Below is a small trained network, with its code and all its weights. Each question gives an input and a class and asks what happens when units are switched off, that is, made to give their printed mean instead of their output.

import numpy as np


def w(rows, s, z=0):
    codes = np.array(rows[::2]) - 128.0
    scale = np.full(codes.shape[1], s)
    scale[-1] = z or s
    return codes * scale


def f(y):
    return y / 2 * (1 + np.tanh(0.7978845608 * (y + 0.044715 * y**3)))


def log_softmax(a):
    a = a - a.max(-1, keepdims=True)
    return a - np.log(np.exp(a).sum(-1, keepdims=True))


def net(x, mask):
    res = np.array(x, float).reshape(1, 3) / 4 @ E
    y = f(res @ A[0][:, :-1].T + A[0][:, -1])
    res = res + np.where(mask, y, B[0][:, -1]) @ B[0][:, :-1]
    return log_softmax(res[-1] @ U[:, :-1].T + U[:, -1])


A, B = {}, {}
E = w([
[92,64,64,103,181,72,74,134],'x0',
[93,21,182,100,113,141,149,164],'x1',
[84,200,155,6,135,108,198,139],'x2',
],0.015)
A[0] = w([
[129,199,95,153,174,108,147,46,19],'neuron 0',
[32,48,142,136,106,109,163,148,65],'neuron 1',
[39,180,93,59,151,136,155,154,39],'neuron 2',
[29,104,23,143,209,87,88,106,3],'neuron 3',
[18,111,86,104,188,83,113,138,101],'neuron 4',
[54,167,151,90,93,102,148,104,163],'neuron 5',
[187,162,105,97,202,105,94,62,46],'neuron 6',
[147,196,1,119,102,79,87,119,238],'neuron 7',
],0.0088,0.0056)
B[0] = w([
[7,68,106,70,73,164,172,71,178],'neuron 0',
[101,52,149,70,134,138,97,141,197],'neuron 1',
[70,72,89,219,144,149,23,208,199],'neuron 2',
[106,199,176,172,94,176,162,208,227],'neuron 3',
[121,213,192,163,115,169,183,89,214],'neuron 4',
[134,114,132,194,106,95,83,190,199],'neuron 5',
[77,45,134,94,122,184,161,118,171],'neuron 6',
[35,43,208,145,130,69,108,120,251],'neuron 7',
],0.011,0.012)
U = w([
[131,80,38,226,159,152,49,174,110],'0',
[122,205,198,138,95,203,230,152,113],'1',
[95,43,161,10,150,133,166,114,98],'2',
[153,124,175,117,207,37,133,138,248],'3',
[164,158,22,99,213,126,199,132,75],'4',
[165,159,49,53,172,138,163,127,83],'5',
],0.013,0.012)

Each question gives the input, the list of numbers given to net, and the class t.
The units are the neurons (one row each of A and B). Each row of codes is followed by its name. A weight is (code - 128) times the scale printed after its matrix; where a second scale follows, it is the last column's (A, B and U).
mask holds one flag per neuron, in row order. A switched-off neuron (its flag False) gives its mean, the last column of its row in B, instead of its output. The means were averaged over made-up inputs and are rounded, as every weight is.
A unit's drop is (log p(t) with every unit on - log p(t) with that unit switched off) / (log p(t) with every unit on - log p(t) with every unit switched off).
The circuit of an input: a set's keep is (log p(t) with only the set's units on - log p(t) with every unit switched off) / (log p(t) with every unit on - log p(t) with every unit switched off). Starting from all 8 units, units are removed one at a time, each time the one whose removal leaves the highest keep (on an exact tie, the one counted first), for as long as the keep stays at least 0.8.
circuit, biggest first: the units of the circuit, biggest drop first
most important unit: the unit with the biggest drop
k most important neurons: the k neurons with the biggest drops, biggest first
drop of u: that unit's drop, to one decimal
input [6,1,3], class 1: most important unit	neuron 4
input [6,-7,-4], class 2: circuit, biggest first	[neuron 7; neuron 6]
input [5,-4,1], class 1: 3 most important neurons	[neuron 3; neuron 4; neuron 1]
input [3,2,-3], class 3: 4 most important neurons	[neuron 2; neuron 5; neuron 0; neuron 6]
input [-2,0,-2], class 3: circuit, biggest first	[neuron 2; neuron 3; neuron 0]
input [-3,2,-1], class 3: 2 most important neurons	[neuron 3; neuron 4]
input [-4,8,8], class 0: circuit, biggest first	[neuron 2; neuron 5]
input [-3,-6,5], class 2: 2 most important neurons	[neuron 0; neuron 7]
input [-3,5,-1], class 2: 2 most important neurons	[neuron 3; neuron 4]
input [2,-2,-1], class 3: circuit, biggest first	[neuron 2; neuron 0]
input [-1,3,-1], class 3: 4 most important neurons	[neuron 0; neuron 2; neuron 6; neuron 3]
input [0,2,-1], class 3: 4 most important neurons	[neuron 2; neuron 0; neuron 3; neuron 6]
input [-3,6,-4], class 2: 4 most important neurons	[neuron 2; neuron 5; neuron 3; neuron 1]
input [3,-1,2], class 3: circuit, biggest first	[neuron 0]
input [-7,-3,7], class 0: 4 most important neurons	[neuron 2; neuron 5; neuron 4; neuron 3]
input [4,2,3], class 1: 2 most important neurons	[neuron 4; neuron 7]
input [8,7,-1], class 1: 2 most important neurons	[neuron 4; neuron 3]
input [6,-6,2], class 1: drop of neuron 3	1.7
input [7,0,5], class 1: drop of neuron 4	1.4
input [-7,4,8], class 0: most important unit	neuron 2
input [1,-8,3], class 2: drop of neuron 2	0.0
